What can hang from each mark
H: M X
J: A M P
E: Y
D: A E P U Z
M: D X Z
Y: X
P: A H J Y
Z: M P
A: X
X: M
U: A D J M

Each row is shifted at random along 4 fixed directions that mean nothing.
Known rows, with every way that one mark hangs from another
D(P(A H(M) J Y) U Z): -0.54 -1.73 -6.63 0.07 2.28 3.63 0.10 -0.58 2.80 -5.77 2.58 4.11 0.86 6.73 2.99 0.86 -2.90 0.14 -2.89 0.05 0.33 2.69 4.09 5.35 -1.32 -5.62 -0.48 3.13 -0.05 -3.42 -3.68 -5.26 -3.40 -1.43 1.57 2.09 3.85 3.44 -6.05 -1.53 3.63 4.86
E(Y(X(M(D(A P))))): 1.16 -1.06 0.17 -0.15 1.56 -1.45 -0.20 -5.07 0.72 -2.75 0.07 -2.75 -0.30 -3.65 2.71 -2.21 -3.71 -0.76 1.64 -0.66 3.16 2.14 4.29 -0.04 -3.46 -0.17 0.81 3.93 0.34 -1.85 -0.40 -0.84 3.06 -0.40 3.35 0.24 0.07 1.71 -0.43 1.81 0.67 4.49
H(X(M(Z(P)))): -1.13 -0.50 1.32 -1.63 -0.20 -0.73 -0.13 -2.22 -0.51 -2.27 1.69 -0.78 1.06 4.34 8.07 -3.16 -0.61 -3.41 0.94 2.04 -1.26 5.85 0.18 1.10 -0.43 2.54 -0.68 1.69 -2.42 -2.66 -2.00 1.61 1.19 1.60 0.49 1.88 0.95 3.29 -1.75 3.02 0.65 -1.91
A(X(M(D(E P U Z)))): -0.54 -0.15 0.43 -1.17 0.25 0.25 0.24 0.47 1.97 1.19 -0.53 -0.12 2.35 1.58 7.20 -1.24 -0.55 -1.94 -1.79 2.17 -3.76 3.24 -0.18 1.45 1.23 0.57 -0.07 -1.24 -3.08 -0.35 -0.93 0.21 3.16 1.98 -0.36 1.76 0.30 1.57 -1.31 0.64 3.43 -4.28
H(M(D(E) Z(P(A Y))) X): -0.55 1.16 0.49 -2.38 -1.03 -1.65 -2.86 -1.67 -0.01 3.88 0.43 0.66 3.54 0.02 6.51 -1.18 -1.57 -1.82 -0.19 1.85 -1.83 0.50 -0.54 -1.89 2.17 0.62 0.70 2.68 -1.12 0.27 -1.20 0.54 3.27 0.07 1.57 -2.65 -1.31 -0.59 -0.55 2.95 0.83 -3.28
A(X(M(D(E P) Z))): 1.25 -0.86 -0.97 -1.41 0.52 0.20 -0.79 -3.97 2.14 -1.13 0.11 -0.63 0.80 -1.46 3.57 -0.54 -1.26 -0.16 0.24 0.73 0.14 2.37 3.41 -0.07 -1.60 -2.01 0.90 2.56 0.60 0.37 -1.16 -0.78 3.13 0.01 2.71 -1.23 -0.23 2.66 -0.46 0.65 1.02 0.90
U(A(X) J M(D(P Z))): 2.45 1.40 -1.46 1.22 -1.67 1.59 -1.18 -0.03 2.24 1.25 -1.30 -0.80 2.04 -0.39 0.31 -0.18 -2.18 -0.10 -0.30 1.98 0.74 1.17 2.96 0.91 -1.62 -3.30 -0.59 2.07 3.17 2.63 0.06 -3.73 2.32 -1.78 -1.99 1.61 2.20 1.27 1.08 1.07 1.63 1.40
U(D M(X)): 1.69 -1.28 -0.05 -0.20 -2.42 1.27 -0.38 -3.77 3.02 -2.57 0.89 -0.39 1.55 -0.76 4.44 -1.56 0.60 -2.20 2.73 0.75 3.57 3.85 5.61 -0.86 -3.77 -1.03 0.46 3.86 4.35 -1.35 -1.80 -1.25 2.86 -0.85 1.04 0.38 2.65 5.25 0.47 2.20 -0.97 2.91
X(M(D Z(P(A H J Y)))): 1.74 -0.09 -3.88 -2.47 -2.00 1.29 -2.58 -4.47 1.64 2.26 -2.27 0.44 1.22 -3.51 0.57 1.18 -1.98 1.22 -1.08 -0.45 0.80 -2.65 3.55 -2.46 -0.09 -3.46 0.44 3.99 3.90 4.66 -0.62 -2.45 4.88 -1.04 1.96 -3.24 -0.91 0.73 -0.95 0.80 0.52 2.72
Z(M(X) P(J)): -0.47 1.74 2.41 -1.37 -3.68 -1.96 -2.14 -3.95 -1.41 -1.04 0.76 -2.48 1.76 -0.19 5.61 -5.65 -2.76 -4.64 1.35 0.74 0.86 3.32 1.60 0.76 0.14 2.57 -0.11 1.96 1.20 -2.85 0.53 -0.27 3.27 -2.21 -0.07 1.43 -0.20 1.32 0.95 4.71 0.77 0.68
Y(X(M(Z(P(A))))): -1.85 -0.75 -1.48 -3.57 3.98 0.20 -2.61 -0.48 1.33 -0.25 1.55 0.60 0.29 2.90 6.72 -1.29 -3.72 -0.77 -2.09 1.48 -4.18 2.39 -0.71 1.98 1.92 -0.78 -1.45 1.42 -5.23 0.71 -1.69 -0.77 0.46 1.55 1.46 -0.94 -2.13 1.58 -2.88 -0.89 4.12 -1.63
P(H(M(Z)) Y): 2.00 -0.33 -1.95 -1.72 -2.72 0.24 1.30 -4.69 0.02 0.32 -2.73 -0.73 2.96 -2.49 0.97 0.28 1.57 -2.38 -0.30 -1.63 2.94 -0.34 3.65 -1.26 -3.11 -0.32 1.99 3.85 5.71 1.11 -2.97 -1.45 5.25 0.16 1.54 0.17 2.37 2.70 -1.43 3.28 -0.88 0.76
U(A J M(D X Z(P(Y)))): -0.59 2.46 -2.64 -1.68 2.77 -0.62 -7.59 2.78 2.58 4.99 1.76 1.31 1.51 0.77 2.94 0.11 -7.11 0.48 -1.70 3.09 -3.80 -1.48 -0.54 -0.81 3.75 -4.15 -1.73 4.17 -2.97 3.57 0.84 -4.50 -0.62 -2.30 -0.95 -3.46 -3.38 -1.69 -0.59 -0.49 4.64 -1.47
D(A E(Y) P(H(M)) Z): 1.47 0.15 -2.12 0.12 0.68 -1.33 0.50 -3.96 -0.32 -0.73 -1.39 -1.27 2.32 -3.17 1.12 0.87 -6.05 0.79 -2.23 1.24 1.27 -0.42 3.36 1.03 -1.21 -2.61 1.45 0.97 0.47 -3.22 0.28 -3.69 1.97 -1.34 4.34 -0.03 -0.19 -1.81 -2.73 0.72 2.36 2.88
Y(X(M(D(U(A)) Z))): 0.00 -0.24 -0.04 -2.42 3.49 -1.53 -4.77 -5.15 0.71 -0.19 2.80 -1.35 -0.44 -3.21 4.12 -3.18 -6.53 -1.21 1.60 0.20 0.16 1.29 2.64 0.88 -0.43 -0.91 -1.41 5.48 -1.30 1.17 -0.99 -2.00 1.71 -2.55 4.94 -4.24 -3.84 1.75 0.33 -0.08 3.00 4.04
M(D(A E(Y) Z(P(H))) X): 2.70 -1.40 -3.78 -2.23 1.08 0.94 -0.33 -3.38 3.42 1.12 -1.75 1.49 1.58 -4.82 1.49 2.08 -2.18 3.02 -2.29 -0.13 0.67 -1.65 5.03 -2.13 -0.41 -4.76 3.00 3.31 1.18 1.27 0.99 -1.87 5.57 0.81 5.38 -3.56 -1.10 0.43 -1.96 -0.72 2.28 1.69
Y(X(M(Z(P(H J))))): 1.85 -2.38 -5.10 -3.22 1.97 3.28 1.30 -3.41 2.56 -1.05 -2.57 0.75 -0.18 -0.33 0.77 1.76 0.97 2.12 -3.02 -1.86 -0.75 0.58 3.85 1.23 -1.29 -3.66 1.13 2.08 2.04 3.78 -2.34 -1.53 4.00 2.49 1.79 -0.26 0.71 3.79 -2.96 -1.38 1.81 1.34
H(X(M(Z))): -0.52 -0.13 -2.79 -4.32 3.95 -0.12 -2.18 -0.03 1.06 4.50 -0.79 0.44 1.16 1.18 4.80 1.09 -2.39 0.03 -3.82 1.24 -5.51 -0.60 -1.28 0.08 3.24 -0.19 -0.26 1.19 -4.26 3.39 -1.67 -0.25 2.32 2.86 1.05 -1.54 -3.39 0.10 -2.94 -0.52 4.29 -4.81
Z(M(D(P))): 0.62 -0.67 -1.09 -0.70 -1.83 0.51 -1.13 -5.87 1.05 -4.50 1.46 -0.36 0.20 -0.18 3.88 -1.79 -3.26 -1.53 1.78 0.69 2.86 3.66 4.77 -0.08 -3.11 -1.30 0.12 4.01 2.32 -2.29 -1.00 -1.60 1.24 -2.42 2.92 -0.65 0.34 3.64 -1.04 1.72 0.47 4.96
Z(P(J(A) Y)): 0.17 1.16 -1.18 -0.21 -2.75 -0.44 -1.66 -1.96 -0.41 0.39 -1.40 -0.98 2.43 -1.95 2.07 -2.97 -2.60 -3.41 -0.25 0.51 2.19 -0.86 2.67 -1.35 -1.34 -0.55 -0.17 2.87 1.88 -1.41 -0.05 -1.75 2.64 -0.96 -0.60 1.33 1.46 -1.44 -0.76 3.66 1.41 1.63
J(A(X) P(Y)): -0.31 1.50 -0.91 -1.06 0.90 -1.49 -2.12 2.97 1.29 2.33 -0.11 0.46 3.87 1.22 4.86 -0.79 -1.68 -3.37 -2.32 2.60 -2.09 -0.41 -0.39 0.70 -0.53 -1.09 0.22 1.64 -3.74 0.46 -1.37 -1.78 0.87 1.55 -0.77 1.78 0.83 -2.07 -1.56 1.86 3.12 -3.30
P(H J(M)): -0.72 1.20 -3.01 -2.25 0.66 -0.08 -3.37 -1.06 -0.02 1.46 0.18 0.68 2.97 1.12 2.14 -0.73 -2.36 -3.27 -1.82 -0.36 0.08 -0.08 1.41 2.64 -0.75 -1.25 -0.29 3.49 1.27 1.08 -2.66 -4.48 -0.03 -1.73 0.79 0.49 -0.78 0.90 -1.92 1.41 3.82 1.00
P(A H J(M(D))): -2.14 2.88 -2.07 -2.88 -1.24 0.54 -4.20 4.06 0.16 5.91 -0.41 2.72 5.94 3.80 5.27 -0.22 -1.51 -4.04 -3.97 1.90 -3.32 -1.68 -3.15 2.44 2.03 -0.05 -1.17 1.39 -1.53 3.12 -1.74 -3.97 1.25 -0.65 -1.90 1.15 -0.24 -1.33 -1.66 1.83 5.57 -3.24
U(A D(Z(M(X))) J(P)): 2.16 1.67 -2.83 0.03 -2.16 1.37 -2.93 0.87 2.37 4.48 -2.07 0.62 2.86 -3.07 0.29 -0.21 -3.09 -0.47 -1.62 2.25 0.12 -2.79 3.18 -1.22 0.96 -4.26 -0.86 1.82 2.78 3.85 0.88 -4.13 2.90 -1.25 -0.93 0.26 0.23 -2.35 0.20 0.41 2.96 0.65
M(D(E(Y) U(A J)) X Z): -0.89 1.13 2.59 0.22 -1.01 -1.87 -3.27 0.87 0.65 3.49 1.75 -0.05 3.25 -1.74 7.69 -3.89 -4.14 -3.35 0.68 3.68 -1.39 2.37 -0.30 -2.04 1.55 1.43 -0.41 2.04 -2.66 -2.25 1.94 0.00 3.44 -1.00 1.24 -0.93 -0.83 -1.05 0.23 2.31 3.57 -2.57
Y(X(M(D))): -0.86 0.44 2.51 -2.21 -1.50 -0.53 0.45 0.39 -0.04 3.70 -2.55 -1.46 3.25 -0.32 8.16 -2.83 0.49 -3.88 -1.34 1.69 -3.84 2.41 -2.24 0.12 1.64 3.84 -0.69 -1.57 -2.55 1.74 -0.70 1.91 5.97 3.05 -1.30 2.01 -0.17 0.96 -0.28 2.19 2.98 -5.62
Y(X(M(Z(P(J(A)))))): 0.41 -0.69 0.95 -1.25 -0.67 -0.32 -0.72 -4.72 -0.24 -2.43 0.54 -1.94 0.49 -0.84 4.43 -3.86 -1.83 -2.58 1.61 0.23 1.63 3.68 2.67 1.24 -2.43 0.73 -0.69 2.94 1.10 -0.41 -1.45 -0.24 3.01 -0.58 1.97 0.44 0.62 2.84 0.15 2.21 0.36 2.80
Y(X(M(D Z))): 2.02 -1.76 -3.54 -3.55 2.11 1.72 -0.66 -4.21 2.49 1.91 -2.48 -0.10 0.06 -4.12 1.24 1.22 -1.14 1.97 -2.17 -1.13 -1.08 -1.23 3.36 -0.91 -0.23 -2.90 0.83 2.72 1.28 5.23 -1.35 -1.09 5.46 1.49 3.29 -3.04 -1.94 2.11 -1.42 -1.45 2.15 1.00
D(E P(H(M)) U(A J)): 2.33 1.20 -4.64 2.03 0.55 1.50 0.04 -1.98 0.62 -0.95 -0.38 -0.58 2.60 -0.81 -0.83 0.69 -4.24 -0.72 -1.36 0.27 2.20 0.46 4.42 3.09 -3.81 -3.14 0.17 3.57 4.48 -2.50 -0.51 -5.16 -0.27 -2.45 0.52 1.97 2.39 0.97 -1.27 0.64 4.45 4.80
Y(X(M(Z))): -1.82 -2.34 -1.91 -2.81 4.86 0.95 -1.52 -1.61 2.18 -3.95 2.87 1.18 -0.99 4.31 7.10 -1.25 -2.84 -0.72 -0.63 1.07 -2.50 5.21 1.03 2.66 -0.24 -1.38 -1.29 2.36 -4.60 -1.15 -3.02 -0.68 -1.25 1.63 2.49 -0.46 -1.02 4.07 -3.71 -1.46 3.39 0.22
M(D(A E(Y) U(J)) X Z): 1.29 -1.40 -3.81 -1.10 3.24 1.31 -2.60 -1.07 4.02 1.92 0.96 2.45 0.44 -3.03 2.19 0.83 -4.41 2.52 -1.96 1.07 -0.40 -0.60 3.96 -1.50 0.16 -4.69 1.26 4.39 -0.93 0.67 1.07 -2.57 2.77 -0.70 4.41 -3.77 -1.72 0.05 -2.07 -1.96 4.38 2.03
P(H(M(Z))): -0.94 2.24 0.10 -3.29 -0.39 -2.44 -3.26 -2.20 -2.19 3.64 0.18 -1.60 3.43 -0.14 4.57 -1.66 -3.61 -4.23 -1.25 1.33 -2.21 -0.05 -0.83 0.63 1.10 1.98 -1.01 2.69 -1.09 1.12 -1.17 -1.58 2.20 -1.25 1.22 -0.65 -2.51 0.01 -1.03 2.82 2.90 -2.46
J(P(A(X(M)) Y)): 1.42 1.64 -1.13 -1.63 -1.84 -0.46 -0.18 0.99 0.74 4.86 -3.84 -0.84 4.62 -2.44 2.55 -0.08 0.64 -2.60 -3.10 1.07 -1.28 -3.01 0.00 -0.70 0.08 -0.30 1.22 0.29 0.80 2.87 -1.04 -1.37 5.53 2.21 -1.61 1.91 1.62 -2.03 -0.72 2.57 1.96 -3.44
P(A H(M(Z)) Y(X)): 1.08 1.11 1.07 -2.22 -1.43 -2.15 -2.02 -5.84 -1.44 -0.14 0.80 -1.41 3.63 -3.11 2.59 -3.01 -1.84 -4.22 2.16 -1.45 4.35 -0.09 2.48 0.56 -3.50 0.92 0.88 6.59 4.50 0.14 -2.95 -2.15 4.40 -2.77 4.00 -2.11 0.92 2.23 1.12 4.40 -0.45 4.00
A(X(M(D))): 1.95 0.26 1.08 -1.64 -2.09 -0.11 0.72 -3.03 1.12 2.60 -2.71 -2.43 2.29 -3.42 3.50 -1.61 1.22 -2.20 -0.18 0.23 -0.27 0.98 1.96 -0.54 -1.34 1.38 0.89 0.99 1.98 2.77 -0.63 0.66 7.03 1.20 0.23 0.91 0.36 2.01 1.48 2.51 0.96 -1.93

Rows
1.82 1.63 -1.49 -0.11 -3.97 1.17 0.45 -0.20 0.70 6.24 -4.18 -0.85 4.41 -3.04 2.48 0.47 0.06 -1.60 -2.56 1.22 -1.30 -1.99 0.61 -0.94 0.30 0.48 0.43 -0.09 3.24 2.72 0.11 -1.17 5.96 0.14 -2.12 1.47 1.06 -1.25 0.22 2.10 2.64 -2.59 : H(M(D(E P(J) U(A))))
3.02 0.32 0.35 -1.90 -3.12 0.47 0.77 -2.30 1.52 4.19 -3.17 -0.95 3.15 -4.96 3.22 -1.08 1.10 -1.49 -0.95 0.82 0.39 -0.80 2.47 -2.23 -1.34 0.61 1.75 2.59 2.39 3.24 1.27 0.65 8.88 0.94 1.74 -0.46 0.36 1.01 1.22 2.46 1.49 -1.06 : M(D(A) X)
0.96 -1.98 -3.34 -1.76 -0.25 1.96 -1.53 -4.89 2.56 -2.08 0.34 0.72 -0.69 -0.44 3.10 0.67 -1.99 0.96 0.52 0.70 1.04 1.92 4.25 -1.37 -1.88 -3.02 -0.40 4.01 1.87 1.82 -1.70 -1.38 2.02 -0.44 2.80 -2.28 -0.40 3.51 -2.05 -0.34 0.43 3.41 : X(M(D Z))
1.94 -0.47 -5.72 -1.22 2.59 3.26 -0.77 0.94 3.53 4.47 -2.07 1.11 1.90 -2.03 0.06 2.88 -3.13 2.24 -5.22 0.64 -2.50 -2.69 2.24 0.59 0.63 -3.71 0.63 0.75 1.53 2.32 -0.12 -4.21 3.20 0.74 -0.31 -0.73 -0.24 -0.20 -2.26 -2.31 5.84 -0.83 : D(E U(A M(X Z(P(J)))))
0.87 -0.76 -2.92 -3.37 1.47 1.58 -1.18 -1.54 2.11 3.38 -2.70 0.51 0.83 -2.22 2.54 0.50 -1.45 1.41 -3.31 -0.17 -2.97 -1.36 1.26 -0.17 1.74 -2.36 0.21 1.17 -0.78 5.00 -0.52 -1.14 5.16 1.65 1.39 -1.76 -1.80 0.38 -1.62 -1.07 3.24 -0.98 : Y(X(M(D(A) Z(P(J)))))
0.35 1.68 -0.69 0.92 -3.52 0.68 -1.99 2.79 2.10 5.82 -3.11 0.68 5.30 -2.35 3.95 0.50 -3.13 -1.42 -2.32 3.71 -1.62 -2.29 -0.02 -2.21 2.53 -2.06 -0.59 -1.87 1.31 0.68 0.30 -3.76 3.53 -0.42 -2.52 0.62 1.27 -3.25 -0.60 1.24 2.92 -3.15 : U(A D(E P(J Y) Z) M)
-1.30 1.53 -1.38 -1.71 -0.84 -0.35 -2.50 3.09 1.37 2.08 0.12 2.08 4.44 4.66 6.71 0.39 -0.56 -2.88 -2.97 3.00 -3.38 1.56 -0.92 2.35 0.95 -1.31 0.19 0.60 -3.22 1.19 -1.99 -3.07 0.00 0.68 -1.09 2.05 0.68 -0.07 -2.92 1.23 2.84 -3.53 : J(M(D(A)) P(H))
-0.48 2.37 -1.96 -1.71 -1.31 -0.43 -2.84 0.05 -1.05 3.01 -0.14 0.25 4.13 1.80 2.88 -0.99 -1.83 -4.25 -1.44 0.50 -0.20 -0.29 -0.15 2.50 -1.25 0.44 -1.10 3.56 1.27 1.71 -2.01 -3.24 0.77 -1.68 -0.65 1.50 0.06 0.01 -0.63 2.88 3.53 -0.04 : P(H(M) J(A))
1.52 -0.40 -0.82 -1.30 -1.61 0.79 0.40 -3.11 1.93 1.55 -2.27 -0.42 1.80 -3.63 2.59 0.02 -1.71 -0.14 -1.23 0.33 0.86 0.11 2.83 -1.35 -1.44 -0.43 1.57 1.09 2.19 0.83 0.08 -1.12 5.71 0.05 1.75 -0.49 -0.33 0.72 -0.19 1.13 2.19 0.54 : Z(M(D(A(X) E(Y))))
0.37 0.57 -3.01 1.84 -1.42 1.80 -1.41 1.98 2.57 0.88 -1.00 2.18 3.37 -0.41 2.46 -0.46 -2.14 -1.83 -0.69 2.82 1.70 0.29 3.45 -0.78 -1.70 -3.89 -0.61 1.56 1.61 -1.94 -0.04 -3.52 -0.26 -0.10 -0.91 2.19 2.51 -1.89 -1.64 0.71 3.91 1.47 : U(D(A E) J(P))
1.75 0.58 -4.92 -1.55 2.25 1.76 -2.01 0.71 3.31 1.97 0.09 2.05 2.01 0.45 2.42 1.56 -2.16 0.80 -2.95 0.60 -2.40 -0.48 2.78 1.18 0.20 -4.25 0.76 4.51 -0.68 2.49 0.49 -2.96 2.08 -0.08 1.40 -1.02 -0.33 1.92 -1.92 -0.95 5.06 0.50 : M(D(P(H) U(A J)) X)
1.07 0.23 -4.55 0.12 -1.71 2.74 -0.44 1.74 3.10 0.49 -1.51 2.61 3.18 2.14 2.25 1.06 1.90 -1.40 -1.35 1.02 0.51 0.90 3.88 0.06 -1.43 -4.26 0.24 2.44 2.74 1.06 -1.55 -2.75 0.46 1.24 -1.95 2.86 3.44 1.51 -2.29 0.83 2.19 -0.15 : U(D J(P(H(M(X)))))
2.83 -0.54 -2.13 0.19 -4.41 2.04 1.40 -3.72 1.66 1.75 -4.05 -0.94 1.93 -3.86 1.39 0.06 0.12 -0.28 -0.89 -0.05 1.52 -0.78 3.95 -1.15 -1.70 -1.08 0.48 1.16 5.23 3.16 -0.61 -1.34 6.50 -0.13 0.00 0.95 2.15 1.33 -0.23 1.52 0.26 2.06 : X(M(D(P(J(A) Y) U Z)))
0.42 -1.28 -2.54 -1.36 -0.42 1.47 -0.19 -0.54 2.82 1.67 -2.08 1.22 2.26 -0.49 3.96 1.82 -0.43 1.00 -3.12 1.73 -1.80 0.58 1.83 -1.32 0.46 -2.79 1.70 -0.31 -0.45 1.44 -1.24 -1.69 3.14 1.50 0.86 -0.35 0.42 0.40 -3.02 -0.48 1.31 -2.16 : J(M(D(E(Y(X)) P) Z))
1.57 0.62 -0.76 -3.26 -4.01 0.44 1.89 -3.37 -1.22 3.88 -5.13 -1.92 2.98 -2.74 2.22 -0.59 -0.40 -1.17 -4.15 0.44 -2.34 -1.46 1.30 -0.91 2.42 1.03 0.98 -2.23 1.91 2.92 0.39 -0.14 7.86 1.68 0.03 1.42 -0.14 -0.31 -1.61 2.27 1.17 -3.79 : D(Z(M P(H(X))))
0.04 0.22 3.23 -0.10 -4.06 -1.24 -0.46 -3.16 -0.02 -3.46 2.36 -0.45 3.02 1.29 9.03 -4.74 -1.19 -4.43 2.77 3.36 1.46 5.85 2.13 -0.08 -1.56 1.22 0.00 2.70 -0.69 -4.21 0.25 1.08 3.04 -1.20 2.74 0.85 2.25 3.11 -0.12 3.97 -0.38 1.02 : M(D(P(A) Z) X)
4.74 -3.47 -8.59 -1.60 1.53 5.08 1.19 -6.51 5.43 -1.75 -3.07 1.63 -1.30 -4.74 -3.40 5.48 -0.43 5.63 -1.63 -2.34 3.76 -2.09 8.40 -1.37 -5.07 -7.31 2.17 5.27 7.18 4.64 -2.03 -3.64 4.13 0.60 4.39 -3.38 0.41 3.89 -2.17 -2.87 1.26 7.37 : X(M(D(A E)))
1.18 0.48 -5.51 -1.07 1.70 2.07 -1.91 0.60 2.15 1.25 -1.22 1.07 1.30 0.77 -0.36 1.28 -2.11 0.37 -3.00 1.03 -0.70 -1.18 2.62 1.06 -0.83 -4.73 -0.46 2.68 0.83 2.83 -1.18 -3.75 -0.06 0.51 -0.84 1.13 0.71 -0.33 -2.41 -0.66 3.71 1.03 : U(J(P(A(X(M(Z))))))
1.26 0.61 -0.40 -1.25 -3.54 0.51 0.16 -1.43 0.81 3.20 -3.01 -0.62 3.52 -1.41 3.48 -0.14 -0.55 -1.51 -2.57 1.89 -1.03 -0.20 1.45 0.07 0.14 -0.33 0.78 -0.30 1.26 2.66 -0.58 -1.98 5.15 -0.22 0.18 1.21 0.67 0.03 -0.94 1.66 1.04 -1.58 : J(M(D(A P(H) Z)))
-0.38 0.14 -3.55 -1.83 3.25 0.60 -4.47 0.06 3.33 1.15 1.54 2.36 2.12 -0.06 1.54 -0.54 -2.84 -1.38 -1.42 -0.76 1.41 -1.97 2.03 1.85 -1.05 -3.88 0.57 5.04 0.67 1.18 -3.66 -5.10 -0.10 -1.82 1.55 -1.74 -0.21 -0.17 -1.15 0.18 3.68 2.63 : P(A(X) J(M) Y)
1.16 2.83 2.08 1.85 -3.60 -1.69 -4.68 -0.28 0.88 2.58 0.85 -1.66 3.30 -2.29 3.28 -3.56 -4.42 -3.33 2.83 3.36 1.92 0.93 2.16 -1.74 -0.22 -1.21 -1.28 3.87 2.90 -0.19 0.99 -3.37 1.99 -4.12 -1.51 -0.12 1.23 -0.51 2.68 3.75 0.20 1.51 : U(A D(P(Y)) J M(X Z))
0.06 -0.43 -0.61 -1.30 0.04 0.29 -1.49 -1.00 2.49 0.07 0.68 0.53 2.40 0.60 6.16 -0.16 -1.29 -1.57 0.10 1.83 -0.61 3.17 1.63 -0.49 -0.91 -0.55 0.53 2.13 0.06 -1.02 -1.35 -1.12 1.94 0.45 0.84 -0.77 0.15 3.11 -1.10 0.99 2.08 -1.22 : U(M(D(E) X))
